Moves between units:
state | t e
sf | mr mq
zl | fh hp
cl | jq sf
qj | pz sc
zq | dt zr
th | gg dp
lg | jb dn
mc | mp pg
sq | pq pq
fp | md gh
tt | bb dt
pq | jg ql
pn | ml mc
dd | pn cr
hl | sl fp
jq | sf tn
hb | hr bq
bb | jq bm
gj | cl jq
pg | mz sq
md | gh hl
dz | qj jg
cn | qd cl
fh | hp tb
dh | ns zh
rr | tc jj
tj | sq dd
jm | cl mr
tn | jf zp
tb | qj pz
rj | cn gj
zj | dc rr
ml | mc mp
cr | hq rr
mq | jm ct
gg | dt tj
jg | ql nf
dp | pn sn
bm | dh bz
hq | rr tc
rl | rj gj
hp | tb qj
mz | zj pg
mr | fp md
mp | mb mz
zc | th gg
pp | dc tt
sl | jg rd
ns | zh dh
mb | bm nl
mt | mq jm
hr | bq bz
dn | dt bb
bq | bz pj
gh | hl sl
jf | zp ct
qd | rl bq
zp | ng zl
jj | zc hq
tc | cr zc
zn | tb qd
zr | qd rl
ct | mr fp
ql | mr tj
pj | zq qd
bz | pj jq
pz | mq hj
sd | qh mt
nl | qd hr
dc | zr lg
qh | mt mq
sc | hj sd
dt | bb mb
sn | dz pq
ms | mr hq
rd | sn dz
hj | sd pq
ng | ng fh
nf | tj sq
jb | dn dt
zh | pp dc

The rows follow the links: the fewer symbols apart two units are, the more alike their rows tend to be.

Each row is also shifted at random along 6 hidden directions that mean nothing.

Some units, each with a row of numbers:
zc [-83, -31, 36, 27, 19, 11, -5, 31, 14, -12, -4, 37, -42, -49, -3, 32, 15, -8, 8, 6, -18, -47, 39, 2, -25, -65, 0, 36, -76, 2, -3, -2, 13, 8, -22, -24, 31, -28, -9, 10, 42, 7, 50]
zn [-6, -6, 20, -13, -25, 12, -49, 16, 63, -76, -10, -22, -47, -23, -29, -13, -9, 19, -13, 11, -32, 0, -8, -27, -19, -15, 1, 44, -8, 8, 6, 2, 7, -36, 0, 9, -28, 22, -17, 9, -57, -16, 52]
pp [30, -31, -11, 7, 25, 26, 16, 42, -8, 7, -10, 5, -15, 27, 3, -11, 24, -30, -27, 41, 11, -19, 41, 33, 45, -10, -11, -3, 15, -11, -2, 28, 0, 20, -8, 28, 3, -52, -21, 45, 63, -14, -5]
ml [32, -4, 13, 6, 10, -4, 15, 6, -54, 19, 14, 18, 15, 30, 12, 10, -3, -19, 19, 7, -9, 0, 14, -13, 71, 36, 11, -22, 11, -19, 27, -15, -9, 7, 3, 11, 16, -33, -14, 14, -35, 9, 7]
mp [10, 21, 42, 0, -18, 21, 16, -5, -46, 27, 12, 2, 27, 10, 5, 21, 16, -23, 21, -23, -17, -7, 34, -8, 39, -16, 1, -11, -62, 3, 27, -14, -1, 7, 34, 13, 27, -58, -6, 7, -21, 0, -22]
bq [29, -1, -22, 5, 9, 22, 34, 32, 14, 55, -25, -6, 14, -6, 21, -10, 31, -12, -42, 23, 30, -21, 17, 40, -19, -23, 8, 7, -4, 10, -43, 23, -6, 4, 2, 14, 2, -11, -12, 17, 115, -16, -50]
qd [11, 31, 4, -8, -38, 12, 1, 48, 19, 28, -56, -5, -3, -44, -2, 5, -10, 4, -4, 35, -32, -19, -20, -59, 24, 86, 28, 67, 11, 59, -48, 6, -52, -60, -1, 2, -4, 38, -59, 17, -94, 17, 30]
hb [60, 3, 7, -5, -28, 19, -14, 24, 47, -30, -26, -12, -30, -28, -25, 0, 13, 0, -4, 14, -20, -21, 13, -2, -15, -18, -19, 27, -29, 22, -14, 17, 4, -10, 4, 7, 9, -5, -22, 13, -8, -7, 20]
mc [-66, -22, 10, 10, 27, 12, 9, 15, -39, -13, 10, 20, -15, 33, -4, 7, 2, -24, 3, 15, -9, -10, 26, -3, 57, 3, -6, -14, 12, -8, 22, 3, 4, 7, -10, 6, 3, -45, -1, 27, -17, 3, 28]
pj [8, 20, -17, 2, -27, 6, 14, 7, 10, 13, -21, -16, -4, -17, 4, -13, 21, -19, -22, 2, -4, -8, -29, 4, -35, 29, -6, 32, 21, 26, -55, 15, -15, -13, 20, -10, -6, 58, -19, 1, -11, 16, -30]
hj [-82, 14, 25, -17, -13, 14, -36, -19, 18, -13, 10, -21, 9, -35, -17, 0, -17, 23, 14, -49, -6, 25, -6, -28, -45, -23, 1, 39, -60, 20, 18, -12, -11, -19, 18, -2, -27, 8, 13, -19, -50, -9, -1]
dh [-6, -1, 12, 2, -20, 30, 3, 18, -5, -4, -7, -12, -10, -14, -13, -7, 27, -34, -7, -6, -13, -13, 10, 5, -1, 7, -21, 39, -24, 15, -14, 18, -14, 3, 29, 11, 2, -1, -29, 24, -22, 3, -22]
rl [9, 42, 1, -12, -48, 14, 7, -10, 25, -11, -28, -28, 0, 7, -13, -1, 13, 4, -15, -3, -18, -11, -13, -3, -17, -17, -15, -16, -6, 45, -27, 12, 17, -26, 26, -3, -1, 4, 14, -3, -21, -1, -6]
ct [-5, -16, -20, -3, 38, -1, -8, 23, 32, 46, -17, 9, 16, -44, 7, 4, -22, 34, -2, 14, 40, 8, 26, 9, -26, -15, 17, 22, -32, 5, 0, 6, -20, 6, -41, 10, -9, -25, 0, -6, 81, -20, 0]
jq [92, 16, -40, -14, 3, -9, 21, 9, 12, 22, -30, -13, 21, 50, 16, -15, -11, 17, -30, 50, 18, 3, -9, 9, 43, 26, 15, -54, 77, 8, -12, 13, 5, -16, -18, 21, -10, -13, 8, 8, 39, -18, -3]
dt [75, 8, 20, -1, -30, 25, 3, 3, 2, -22, -5, -10, -7, 9, -18, 2, 27, -24, 3, -9, -23, -22, 19, 7, 18, -23, -29, -10, -32, 8, 7, 8, 15, 6, 31, 15, 22, -35, -14, 16, -14, -5, -9]
zr [-68, 40, 22, -10, -45, 47, 9, 15, 21, -9, -41, -21, -9, -3, -22, 8, 26, -8, -26, 0, -32, -36, 15, -13, -5, -32, -19, 7, -40, 69, -27, 24, 11, -40, 25, 0, 0, -33, 1, 21, -27, -5, 7]
jf [-76, 19, -21, -18, 21, 4, 21, 20, 2, 53, -21, -10, 34, 37, 37, -9, -19, 30, -47, 41, 29, 9, 0, 2, 27, 1, 57, -25, 42, 11, -11, 0, -7, -39, -19, 16, -37, -24, 15, 7, 71, -27, -12]
jb [5, -34, 3, 17, -5, 19, -3, 34, 11, -8, 1, 2, -36, -48, -8, -13, 34, -46, -6, -4, -10, -17, 2, 14, -33, 17, -22, 78, -18, -6, -33, 19, -25, 19, 16, 0, 6, 46, -53, 23, 0, 18, -17]
md [20, -17, -36, -6, 24, -23, -23, -12, 24, -32, -4, 8, -15, 2, -30, -3, -37, 26, 29, 11, 9, 16, -3, -10, 8, 21, -33, -23, 35, 8, 21, 12, 4, 14, -47, -2, -6, -6, 19, -7, -30, 0, 49]
qh [-2, 26, -15, -25, 0, -5, -12, -14, 14, 4, -17, -16, 24, 25, -6, -1, -39, 45, -1, 11, 8, 23, -2, -22, 24, 1, 14, -41, 20, 25, 24, -3, 4, -28, -17, 13, -23, -34, 35, -11, -20, -20, 22]
mr [3, -21, -31, 0, 45, -12, -8, 33, 20, 25, -27, 25, -2, -19, -4, 8, -42, 35, 14, 46, 20, 3, 21, -18, 25, 28, 7, 4, 16, 18, 6, 14, -22, -2, -67, 4, -3, -33, -1, 7, 18, -6, 54]
zp [49, -2, 27, -16, -14, -4, -42, -5, 40, -53, 13, -20, -18, 0, -9, -7, -14, 30, -6, -1, -13, 15, -1, -12, -10, -36, 21, 8, -13, -24, 33, -15, 17, -21, 6, 14, -19, 0, 0, -9, -12, -28, 23]
cl [-52, 33, -14, -8, -28, 9, 5, -16, 34, 4, -26, -26, 7, -7, -9, -6, 9, 11, -20, -10, 7, -5, -17, 6, -56, -27, -17, -5, -6, 46, -38, 15, 15, -19, 11, -14, -13, 18, 26, -13, 17, -3, -17]

From each start, follow one symbol. Which unit do you reach?
Answer with the unit's name.
[71, -11, 43, 8, -12, -3, -21, -23, -19, -30, 37, 12, -6, -19, -14, 20, 7, -15, 45, -46, -23, 0, 15, -6, -3, -27, -16, 6, -68, -33, 43, -23, 14, 29, 27, -2, 33, -13, -9, -15, -44, 9, 1]
e	mc
[58, -13, -6, -10, 14, -17, -24, -8, 17, 8, 23, -11, 18, -21, 16, -17, -15, 23, -1, -14, 31, 38, -18, 9, -33, 10, 31, 27, 3, -43, 12, -17, -16, 9, -2, 14, -25, 38, -5, -23, 31, -17, -34]
e	hj
[-5, 37, 22, -23, -9, 21, 9, 28, 15, 67, -27, -15, 46, -7, 30, 9, -10, 32, -30, 21, 9, 0, 22, -16, 12, -20, 63, 9, -40, 23, -1, -12, -17, -46, 6, 26, -13, -44, -7, 0, 47, -32, -19]
e	zp
[-68, -57, -39, 8, 62, -9, -25, 47, 17, -3, -17, 35, -34, -46, -19, -2, -39, 16, 20, 36, 19, 8, 15, -19, 15, 59, -10, 55, 30, 6, 1, 24, -45, 15, -74, -2, -18, 2, -22, 24, -20, 8, 66]
e	rd
[34, 19, -9, -8, -31, 5, 10, 28, 12, -5, -38, -10, -10, 16, -9, -6, -1, -8, -11, 43, -30, -16, -10, -32, 44, 53, -3, 5, 43, 36, -24, 12, -14, -34, 2, 11, 1, 6, -30, 23, -63, 9, 29]
t	qd
[-47, 19, -12, 9, 7, -24, 27, -21, -16, 17, -4, 16, 12, 31, 15, 20, -7, 12, 1, 9, 7, -16, -10, 6, 7, -18, 5, -69, 25, 8, -7, -9, 29, 0, -19, -27, 21, -12, 40, -16, 32, 9, 16]
t	mr
[-22, -22, -54, 4, 41, -25, -3, 31, 23, 42, -20, 11, -5, -50, 18, -15, -25, 23, -7, 31, 36, 18, -27, -3, -33, 75, 28, 60, 53, 1, -44, 15, -51, -1, -54, -13, -28, 71, -22, -3, 31, 10, 0]
t	cl
[-70, -27, 4, 9, -5, 32, -8, 20, 19, -78, -9, -2, -63, 29, -38, -13, 28, -34, -21, 21, -28, -30, 22, 19, 17, -33, -53, -1, 16, 16, -1, 36, 32, 4, 1, 3, -2, -28, 1, 41, -18, -2, 44]
e	lg
[-19, -43, -22, 5, 44, -13, -24, -11, -3, -29, 26, 15, -18, -3, -16, -9, -18, 5, 23, -11, 22, 24, 6, 16, -4, 7, -29, 0, 16, -29, 30, 9, -2, 40, -31, -1, -10, -2, 15, -2, 5, 0, 14]
t	ql
[-4, 30, 3, -25, -5, -7, -10, -8, -12, 34, -3, -16, 42, 3, 16, -4, -35, 31, 2, -5, 6, 35, -16, -38, 22, 46, 46, 6, 11, 9, 15, -21, -29, -34, 1, 14, -30, 7, -1, -16, -48, -10, -11]
t	hj
[29, -8, -36, -8, 36, -17, 0, 13, 15, 52, -9, 1, 25, -19, 23, -11, -25, 32, -11, 23, 44, 25, -4, 7, -11, 29, 35, 15, 30, -10, -12, 2, -30, 4, -38, 8, -22, 16, 0, -10, 63, -11, -19]
e	ct
[-33, -17, 14, -1, 24, 9, -24, 7, -7, -5, 12, 15, -1, -24, -15, 12, -21, 10, 34, -15, 2, 13, 35, -18, 16, -4, -7, 22, -47, -1, 38, -1, -15, 12, -19, 6, 1, -44, -1, 5, -30, -6, 24]
e	ql
[7, -23, 0, -4, 18, -10, -39, -11, 2, -33, 22, 5, -12, -23, -22, -2, -30, 16, 35, -24, 1, 28, -2, -20, 0, 25, -12, 28, -12, -20, 40, -7, -17, 18, -16, 3, -11, 8, -3, -11, -61, -1, 22]
t	qj
[28, 20, -5, -15, -12, 0, -15, 7, 46, 2, -31, -11, 1, -29, -17, 7, -22, 37, 10, 11, -3, 2, 8, -22, -12, -7, -2, 6, -24, 37, 0, 8, -5, -19, -20, 6, -4, -17, 4, -11, -13, -12, 24]
t	mr
[21, 5, -21, -22, 30, -5, 1, -27, 7, 24, 10, -18, 44, 52, 14, -12, -21, 37, -20, 3, 46, 30, 17, 32, 7, -49, 13, -69, 14, -19, 35, -1, 25, 9, -11, 25, -24, -58, 52, -12, 97, -43, -35]
t	qh
[46, 32, 22, -25, -37, -10, -27, -28, 6, -21, 14, -28, 20, 11, 4, -7, -19, 24, 2, -22, -16, 28, -37, -35, 1, 18, 31, 0, 7, -9, 21, -31, 0, -37, 29, 10, -25, 31, 3, -22, -75, -11, -7]
t	qj
[42, -27, 33, -10, 3, 0, -54, 21, 45, -51, 12, -6, -30, -34, -9, -6, -20, 26, 0, 3, -12, 14, 8, -22, -11, -18, 27, 55, -29, -30, 33, -13, -6, -15, -10, 16, -22, 6, -26, 1, -18, -27, 37]
t	tb
[-41, -13, 5, -5, 18, 2, -25, 17, -1, 3, -5, 12, 3, -36, -20, 13, -34, 16, 39, -7, -5, 15, 20, -41, 22, 34, -5, 37, -33, 16, 26, -2, -33, -3, -25, 6, -7, -23, -12, 3, -70, 3, 41]
e	dz
[-3, -6, 8, 24, 8, -18, 25, 9, -43, 42, 7, 34, 8, -23, 24, 19, 4, -23, 19, -1, -11, -16, -15, -15, 13, 49, 21, 20, 1, -9, -23, -19, -24, 2, -2, -23, 30, 35, -28, -4, -26, 37, 3]
e	tj
